Every row comes from one small tree of marks. Brackets hold a mark, then the marks that hang from it, in alphabetical order. Every link used is in the known rows. Which tree was each row made from?
Each row is shifted at random along 8 fixed directions that mean nothing.
Known rows
{tuniz {keba {nubur duvo}} {sobe {nunuk {taza ratusam}}}}: [-105    0  100  180  100  182   11    6  242 -158 -118   83 -151 -211
  136  -51  -29 -153  190 -207  101   53  -62 -373  -30   47  -46  197
 -101 -106 -259  179   35  127  205  -67  296  126   68  -44  105  -14
 -152 -177 -210  125   -3 -171 -287  -27]
{ratusam gura {mepu {duvo taza} rilam tuniz} nunuk}: [-184  322    8 -102   57  143   93   43  259  109  282 -204  204  -47
 -353  -76  574  -61 -122  171   83 -161   87   36   28   14  -97 -107
  138 -205 -248  -73 -129 -135   32  -74 -130  306 -118  275  -90    1
  508 -282  190 -390  325   68  170  384]
{likig {rilam {gura {ratusam nunuk}} {keba nubur} {sobe tuniz}}}: [ 113   -9 -246  -40  254   93    7   -8  147   94  204   27  168   74
   53  120 -107  149 -101  -87  -76  -44  -63  106 -233  132  102   82
 -167 -148 -104 -203  150  189  -40  -16  138   85   74   59  -44   92
  -41 -140   83   -2  -32  -65   85  -70]
{sobe {nunuk {taza duvo likig {ratusam {mepu rilam}}}}}: [ -79  126  275  372    8 -371  184  -44  -87  382  193  -17  330 -203
  193  100  161   73 -123 -474  132 -165  171 -346   47  -99 -171 -350
  230 -134 -144   96 -162  115  271   82 -315  276  -81  309   69 -123
  209 -226  -42 -156   53  104 -189  187]
{mepu duvo gufil {rilam {nunuk taza} {sobe tuniz}}}: [  72   -5 -128   61  137 -121   33    5   82   42   72 -296  132    1
   27  127   25 -193  -22    7   82  -92  106  -10  -19   88 -134  -87
   19   -2 -206 -157  244   92 -123 -106    1    8  -57  163 -167 -174
   94 -146  -97  -20  142 -125  185   92]
{likig {rilam {gura ratusam} {keba {nubur {duvo taza}}} nunuk}}: [ 123 -298  -70   85  402  -42  -77  197   25  -11 -130 -135  165  151
  243  205 -324   -6  162 -245  269  -46   65  -58  131  172   45  -26
 -117  140 -266   87  278  395   -6 -104  249    8 -143 -355   36 -230
 -188 -127 -322  271  -84 -379  187  -42]
{duvo {taza {likig {rilam gura}} nunuk {ratusam {mepu tuniz}}}}: [ -15 -219  171   59  470 -110  117  181  163   -5   86  344 -107 -228
  401  106 -237 -146  268 -170    3   26   66 -255  -71  -81  297  108
  -87   77 -193   45 -248  350   -7   35  345  110 -223  -81  392   70
 -200 -242 -267  386 -208 -327 -172 -121]
{mepu duvo {rilam {sobe {nunuk taza}}} tuniz}: [   5   91  -57    9  192 -112  157  -55  404  -39  -50   -3  -55 -261
    6 -155  278 -275  197  154 -126   36  -38 -205 -284   12  -25   87
   34  -33  -85 -113  212   76    0 -170   57   50  -14  216   -5    7
  123 -241  199  -79  250   91  -41  138]
{nubur {duvo {taza likig nunuk ratusam}} keba}: [-196  134  129  272  279  128 -150  136   19   71   -6 -362  279    4
  -65  -73  -95  255   16 -464   80 -196 -276 -254   21   28  281 -200
  173  -77 -279  162 -122  229  440   11  145  323 -151 -157  226 -166
  166 -160 -295  243 -110  141  192  -13]
{nubur {duvo {taza {likig {rilam gura sobe}} nunuk}} keba}: [  63   54 -214   63   10  215 -244   -1   25  118  214   -6  196  207
 -201   37 -293  188 -372 -478  172 -130 -141  318   33  286  189  -59
  -77 -271 -165   -6  -20    4   64   33   35  281  195  -49  -82  116
   66    7  153  160 -331   -1  207   24]
{ratusam gura {likig rilam} {mepu gufil}}: [ -96  367   78 -256   14  120  165 -129  180  153  391  361 -112 -115
 -179  -35  290   57 -164  227 -217  -12    4  238 -127   49    6   41
 -122 -258   21 -125 -224 -271 -146  134  -87  154   10  319 -101  297
  265   60  550 -408  225  123  -85  240]
{likig {rilam {gura ratusam} {keba nubur} {nunuk taza} sobe}}: [  23  -74 -256  -56  501  246 -265  -29  132   16   32 -336   67  235
  -84   68 -197  119 -105 -175  -71 -161 -167   79 -297  211  222   41
  -46  -14 -201  -41  112  164   65 -182  391  250   91   56   48   35
 -185 -211  -31  161 -103 -165  175  -79]
{ratusam gura {mepu gufil}}: [ -89   80  -16 -164  -64  179   54   64   62    5  292   83  -42  -15
 -167  277 -115   34 -131  122   64  -57  111  131  139  -63   29  184
 -150 -115 -130 -144 -291   16 -116  100  148   59  -43   20    0   25
   24  -50  -91 -100  -97 -437   68  -14]
{sobe {nunuk {taza duvo likig}} {tuniz {keba nubur}}}: [   1  -77  -21  358  -39  310 -111 -110 -241  117  285 -446  332  131
  -43  160  -87  164 -411 -674  236  -92  -67  -54   81  152  -15 -150
  146 -309 -370  170  -65   54  138  188  241  256  214  123  -46  -18
 -110  -78 -239  332 -424  -71  149 -245]
{tuniz {sobe {nunuk {taza duvo {ratusam likig mepu}}}}}: [ -55  204  -55   46 -121  315   59  -69   17  194  373  141   37  -72
 -193   46   55   42 -260 -338  114   41  -35    4   42  102  146   19
  -90 -493 -209  -64 -367 -127 -138  303  101  287  251  331  -17  189
  103   92  138   23 -207 -128    1 -126]
{tuniz {keba {nubur duvo}} {sobe {nunuk taza}}}: [ -70   89   10  145  -18  126    5    1  205 -128  -61  -32  -31  -61
  -43  -30  -50  -70   26 -200  193  -15  -66  -66   21   78 -104  109
 -199 -134 -211   94   64   63  174  -68  220    8   68 -121  -78  -51
   -4  -72 -257   27   -4 -151  -81  -45]
{likig {rilam {keba nubur} sobe}}: [  96  163 -213  -99   78  366 -151 -148  122   80  178  -14   91   50
 -249  128 -164  253 -259 -139 -138  -47 -325   36 -248  103  144   81
  153 -288 -132 -115  -10   24   28   -8  184  238  289   97   10  203
  -55  -79  334  -46 -158  213   80 -154]
{gufil duvo {sobe tuniz}}: [  50 -128  -60    0  101 -158   86  -29  -72  -31   45 -106  101  122
  184  -40   73   75  127  -91   48   32   23  212   47   90    0 -147
   23   16  -55  -41  327   62 -139  109  105  -90  -63 -118 -147  -10
  -54  125  -87  205   -6    4  246 -139]
{gufil duvo {taza nunuk ratusam}}: [ -39 -307  174  104  231 -187  -77   47 -164  -81  -78  -25 -105  175
  469 -112  164 -213  250 -251  194  -35  282  -44  243  107  -55 -122
  228  233 -115  289  138  -17  -14 -147    7  182 -131  -30   31  -31
 -224 -116 -229  316  -10 -171  -92  219]
{gufil {taza {likig {rilam {keba nubur} nunuk sobe}} ratusam}}: [  81   -5   43   54  340  -32  -75 -179   60  121   24  322  -74  -43
  376    6 -111   56  -14 -294 -239  -29  -63 -211 -327   91  138    7
  191   -7  -47  126   33   82   35 -239  105  364  195  193  156  235
 -249 -306  255  154 -152  112 -296   28]
{likig {rilam gura keba nunuk sobe}}: [ 240  -78 -299 -135  199  -38  -87    0   72   94   43  124   -2  172
   38   21 -285   11  -98  -84  -28  -27   49  318 -180  263   66   21
 -272  -93  -28 -144  283   22 -295  -62  -55  -36  167   85 -122  135
 -107   20  247   27  -37  -90  110  -11]
{rilam gura {keba nubur} {nunuk {taza likig}}}: [  30 -335   -3   14  325   34  -21   15  238 -178 -129  116 -148   34
  236  -86 -244 -135  242  -30  -20   72  -32 -205 -106  155  137  152
 -338  138 -188   97  289   81 -114 -257  214   28  -57   37   21   10
 -229 -314    4  215  -43 -169  -76  -41]
{likig {rilam {gura {ratusam mepu}} keba {nunuk taza}}}: [ 191  -74   46  188  -22  -58  104   48 -276  462  162 -246  379   83
  112  469 -110   92 -379 -315  256   -7  255  -82  206  112 -183 -281
  170 -235 -233  -80   76  215 -151  211 -118   96   65  242  -89 -206
  -78   75   94 -122   -3 -300   79  -12]
{taza {likig {rilam keba sobe}} nunuk}: [ 349 -126   35  -22   42  152   -9  -27 -140  129   90  340  -60   21
  273  212 -273  -66 -147 -305   39  189   -2  -66    8  143  109   66
  129 -285 -192   31   45   21 -331  143  -17  126  176  225   71  280
 -272  123  309  211 -248   -2 -103 -110]
{keba {nubur {duvo {taza nunuk ratusam}}}}: [ -37  -44  101  163  -14 -263  -96   12 -167   74  119    4  143  186
  278  -18  -43  -82  -71 -361  279 -136  220   49  204   67 -228 -227
   95  105  -73  181  -13  -40  199 -118 -139  115  -63  -80  -49  -93
   42  -36 -247  145  -90 -117  -52  209]
{tuniz {keba nubur} sobe}: [-172  119   43   66   46  142 -148   84  226 -171 -174 -214   77   32
 -197 -226  238   83  125  -86  219 -207 -164  -72   98   85  -86 -159
  -27 -106 -298  145   59  -26  292 -224  -57  116 -104 -147  -82  -87
  266 -331 -244 -337  328  224   48  193]
{duvo {taza {ratusam mepu}}}: [  -9 -140   41  -10 -252  157   78   42  -10  132  208  179   -2  -37
    0  103   80  -30 -134 -120  187  105   94  -73  260   93  -67  -64
   32 -297 -104   -7 -183  -54 -206  224  -60  153   93  205  -29   41
   77   42  223  -25 -124  -87   -8  -45]
{taza duvo {likig rilam} nunuk}: [  22  132  119  215  114   29 -130  -43    2  121   67  146  144 -118
   56  -42   11  114  -86 -459   30 -103 -130 -231  -26   -1  154 -124
  322 -167 -169  156 -168   42  275  -39  -91  371    3   97  179  140
   33 -235  107  -23  -67  256 -198  127]
{likig {rilam gura {keba nubur} nunuk sobe}}: [ 179   21 -269  -90  306  167 -189 -124   92   58   58  -49   84  159
  -43   79 -268  141 -139 -124 -140  -84 -134  110 -312  224  116   84
  -58  -92 -130  -43  245   66  -80 -161  155  140  253   65  -25  150
 -196 -134  236  103 -115    7   87  -82]
{rilam {gura {ratusam {mepu duvo {tuniz sobe}}}} nunuk}: [  77  240 -327 -149   21  244   94  118  135   71  243  -36  227  -18
 -286  240  -60  -52 -134   17  198   76  101  172    1   89  229   87
  -99 -277 -340 -310 -184  225 -252  124  182   -8   93  -54  -24   -5
   53  -13 -127   39 -111 -459  226 -135]
{taza duvo {ratusam gura {likig {rilam keba sobe}} nunuk}}: [  67 -108 -106 -179  353  372 -265  245 -152   35  110  -16  -65  309
  -14   54 -108  -66  -45 -267  296 -121   73  110  312  200  246   18
 -169 -181 -421   90  -83  -81 -321   -2  -28  374  -71   93   29  105
    0 -144  -64  -16  -37 -330  222  255]
{gufil sobe {taza duvo nunuk {ratusam {likig rilam}}}}: [-104  191  -26   42  313  -65  134  136  329  -24  129  446  -59 -174
   77  -48 -101  230  295 -369   29  -62 -290  -57  -27  -62  523    0
  -14  -98 -122 -132 -320  322   99   15  268  184 -187 -276  199  143
  116 -234 -246  169 -187   16  -21 -242]
{keba {nubur {duvo taza}}}: [-103  -47  -43 -145  218   41 -160  -20   -6 -122   43 -220  -39  306
  -31 -228   60  -52   53  -55   88  -76  -74  319  -32  175  -24  -69
 -118  149  -26  138  142 -158   41  -81  158   -2  -71 -155 -113    9
   75  139 -105  255   -7   90  272  105]
{tuniz {keba {nubur {duvo {taza likig nunuk}}}}}: [  -3   79  121  125 -115  162  -40  -69   49  -11  135   81   79   35
   16 -124   95   30 -174 -359  175   18  -81  -21   77  205  -74 -128
  106 -253 -221  212   -7 -133  139  -33  -44  188   67   44  -78  139
  138  -25  105  114  -75  215  -58   67]
{keba {nubur {duvo {taza likig nunuk}}}}: [   4   53  278  199   63 -348   78  -53  -22   80   20  221   95  -65
  366  -54  -11  -28   61 -272   61  -27   31 -164  -11  -37 -114 -167
   73   84    5  184   58   30  250 -171  -96   45 -130  -74   12  -14
   88  -63 -101  151   23  127 -141  109]
{ratusam likig mepu {nunuk taza}}: [-105  244  -19 -208  115  148  115   81    4   82  262  -69  -42  234
 -250  -42   90    0 -177  113   61  -12   -9  362   70   45  164  -21
 -394 -128  -50 -149 -261 -195 -259  126   57   -2 -154  173 -152   57
  308  199  -56  -63   18 -128  250   -1]
{ratusam gura {mepu duvo {gufil sobe} rilam}}: [ -56  364   33 -289  105 -182  256 -101   32  136  419   -7   41   73
  -75  106  303    1  -57  157  -31  -86  211  416 -115   18 -185 -111
   94  -46  -77 -233    6 -171 -202  142 -110  -46 -103  183 -181  179
  240  152  151 -159  256   17  143  259]
{keba {nubur {duvo {taza nunuk {ratusam gura likig mepu}}}}}: [-132  179  242  -69   41   10   90   11   48  124  243  245   41    1
   95 -120  299  -21   34  -71   87  -11   44  -81  156   74  -37 -112
 -111 -155 -179  175 -110 -150   16  -25 -146  224 -143  147  -64   58
  282  -20  177  -95  127   27    3  256]
{gufil duvo sobe {taza nunuk}}: [  70  -50  139  121   38 -228  133 -122  -76   28   49  146  -19   11
  381   89   92   40   77 -249   35   53  118    1   57   18  -32  -68
  361   32   12   64  143   60  -26  -42  134   95   37  -47  -25  106
 -205   19  -57  310  -98  -94  -86  -99]
{duvo {taza likig nunuk {ratusam gura}}}: [ -10  -67  121   75   42  262  -13   79 -122  116  243   12   53   21
   74   94   45   37  -45 -384  141   32  -32 -126  134   77  220 -104
  140 -304 -275  166 -252   13  -95  203  111  245   -3  141  103  141
   15   21  -18  315 -294  -47  124 -203]
{tuniz keba {sobe {nunuk taza}}}: [ -67  -30   95  318 -129   33   56   25  249  -50 -135   70  -60 -268
   39    5   45  -67    6 -189  135  -57   39 -286   50   -5 -168   61
  -89 -217 -128   60  -30   86  203  -71   99  115   94   77    5  -53
   12 -272 -178 -191   95 -175 -278  -19]
{taza duvo {likig {rilam {gura {ratusam mepu}} sobe}} nunuk}: [  78 -137  -28  -43  279  112 -113  318  138   24  -43  147  124   29
   12   43  -88   49  195 -347  357  -47 -124 -114  276  126  404  -67
 -138 -216 -434   24 -107  320  -60    3  -48  220 -287 -138  111  -30
  106 -259 -160   -4  -16 -124  202   67]
{gufil duvo {sobe nunuk} {taza likig ratusam}}: [  21 -122  -49  -16  178  217  110 -132  106  -96   91  196 -133   11
  193 -141  172   66  222 -301  -87  198 -125   30  -96  222  370   75
  166 -205 -138  121   90   33 -243  202  355  229  169   23   23  324
 -235   47  212  531 -349   73   64 -328]

Write each row's tree
[ -14  159  251   78  276   88  150  -39 -359  280  339 -353  165   83
  142  412  154   98 -294 -104   17  -72  225   11   88  -28  -44 -144
  377 -131 -121   -7 -238    2  -66  209  279  241  -62  149   57    3
   11  206 -222  254   49 -357  179  -23] : {gura {ratusam likig {mepu {gufil {duvo taza}}} nunuk}}
[  -2   96   19  149  -33  -27  200 -136  103   91  239   12   62 -229
   37  325 -109  262  -87 -158  -80  -12 -110  -83  -89  -75   27  -27
  385 -215   17 -210  -28  171   84  127  394   85  128 -100   26   73
  -34   10  -33  227  -89 -102   77 -396] : {mepu {gufil {duvo taza} sobe}}
[ -42  -54   41  124  113  -46  101 -107  133 -101  123  134 -103  -75
  282  -62   57   79    9 -213 -140   -9    4   66 -198   54   27   95
   73  -19    6   -7    4   86   80   10  324   86   75   30   77  199
 -183  -82 -172  324 -186  -81 -177 -177] : {gufil {sobe {tuniz keba}} {taza nunuk}}
[  14 -125 -175  -11  259  -38  102  104  295  -53  288  138   80   40
    9  -33  -48  -27   67 -204  114  -62   99  224 -143  188  169  -22
 -137  -60 -182 -179  -51  109  -61    7   75   87  -86    7    0  171
  121 -173  -74  221 -116  -63   90   40] : {mepu {duvo {taza likig nunuk}} {rilam {gura ratusam} keba}}
[-144  267 -148 -159  434  236 -121  -39  327  -68  184 -110   94   74
 -238   80  -26  230 -136  114 -231 -265 -120    7 -375  -50  171  245
  -13    8 -141 -147 -296  132  283 -253  279  404  -24  109  215  133
   77 -411 -164 -115  -34 -153  -47  125] : {gura {ratusam {mepu {rilam {keba nubur} sobe}} nunuk}}
[ -48 -236  -76  147  235  181 -205   25   70 -309 -131 -213   38  114
  124  -90 -140  -83   86 -152   89 -100   47  -21   35  141  -53  240
 -244  163 -251  257  187  150  190 -124  331  111   10 -243   50 -108
 -270 -224 -424  281 -232 -340  -21   48] : {sobe nunuk {tuniz {keba {nubur duvo}}}}
[  36  -98 -196  -32  258  -78 -198    3  -27   86  162   39    6  188
   -1   -4 -139  -34 -163 -263   91 -221   78  403 -113  155  105 -127
 -127   19   -2  -67  -21  -68  -51 -114   44  177   83  -39  -98  152
   37 -106  -18  135 -121  -60  148  155] : {mepu {duvo {taza {likig {rilam gura sobe}}}}}
[ 269 -401 -243   82  120  250  -52   52  164   -7  -75    6   99  -54
   93   69 -165    6   85 -157   21   86 -101 -126  -10  277  118  180
 -214 -284 -264  -22  446  235 -278  148  133   74  209   71  -60    6
 -247 -120  266  109 -143  -79  187 -206] : {likig {rilam gura keba {sobe nunuk tuniz}}}
[ 223 -284 -106  113  234   30  -72  162   71  -45 -188  129  -22  -39
  209  295 -486   -8  102 -193   97  -39   10 -154   65   -4  121  234
 -164  -21 -161  -24   81  389 -101  -32  248   62   42 -188  153  -69
 -323 -204 -257  140 -263 -443   -2 -197] : {likig {rilam keba {sobe nunuk}}}
[ 118 -216 -181  124  196   80 -220  -38  140   31  -35  -92  155  101
   39   28 -200   82  -74 -301   95 -169  -70   16  -57  256  -46   44
  -92  -98 -161   91  350  115  103 -139  138  238  212  -99  -90  -31
 -113 -206  101   93  -99  -87  160   43] : {likig {rilam gura {keba {nubur {duvo taza}}} {sobe nunuk}}}
[  50  148  -21  130  157  -86 -152 -109 -203  214  299 -217  285  270
   46  139 -219  187 -381 -461   96 -232   20  296 -100   91 -147 -213
  230  -16  -56   40  -22  -20  249    8   88  168  116  -47  -29   39
  -14  118 -119  199 -205   39  110   39] : {likig {rilam {keba {nubur {duvo {taza nunuk}}}}}}
[ 134 -138  -72  215 -209   79    5  -65   25   48   61  -28  170  -20
  118   56  -10    9 -192 -307  181   29    6  -32  100  223 -247  -20
  -95 -304 -151   92  279   73   -9   36   43   52  235    8 -204  -54
    3   -1   37  128 -143  -76  101 -117] : {rilam {sobe nunuk {tuniz {keba {nubur {duvo taza}}}}}}
[ -93  290  246  210  -28 -209  339   10  126  215  108  -58  230 -451
   80  364  131  128   53  -18   55  -60  -11 -384   61 -271  -53 -130
  443 -154 -174 -184  -89  348  217  -10  165   50  -83 -128   67 -244
  137 -206 -263 -150  300 -138   37 -128] : {ratusam {mepu {gufil duvo taza} {tuniz sobe}}}
[ 104  147  -20  103  -48 -323  171  -48 -187  375  242   47  271    3
  117  226   33  131 -242 -216   65  -49  204  215  -62   19 -154 -288
  127  -86  112 -149   -8  109   37  168 -221  -93   41   33 -113    0
   70  173  105 -124   57   29  -33   46] : {likig {rilam {gura ratusam}}}
[  -9  -43   -3  -28  510  162 -120    5   62   26   -3  -66  -22   38
    9   -2   54  -73   25   12  -93 -119   47  -11 -106  143  158   64
  -92   59 -158  101   11   13 -102 -111  255  300    3   65   83   64
  -70 -179   71  134   25 -173   47  176] : {ratusam {likig {rilam gura nunuk}} {mepu {duvo taza}}}
[   2   18  189  310 -241  114   49   73 -225  273   50 -143  244  -60
   43  193  252  -44 -137 -350  375  -57  179 -310  445   45 -141 -262
   85 -390 -362  194  -75  -25  -60  159 -208  262   70  223 -159 -176
  146  -83  -53 -269   54 -218   73   52] : {tuniz {sobe {nunuk {taza {ratusam gura likig}}}}}
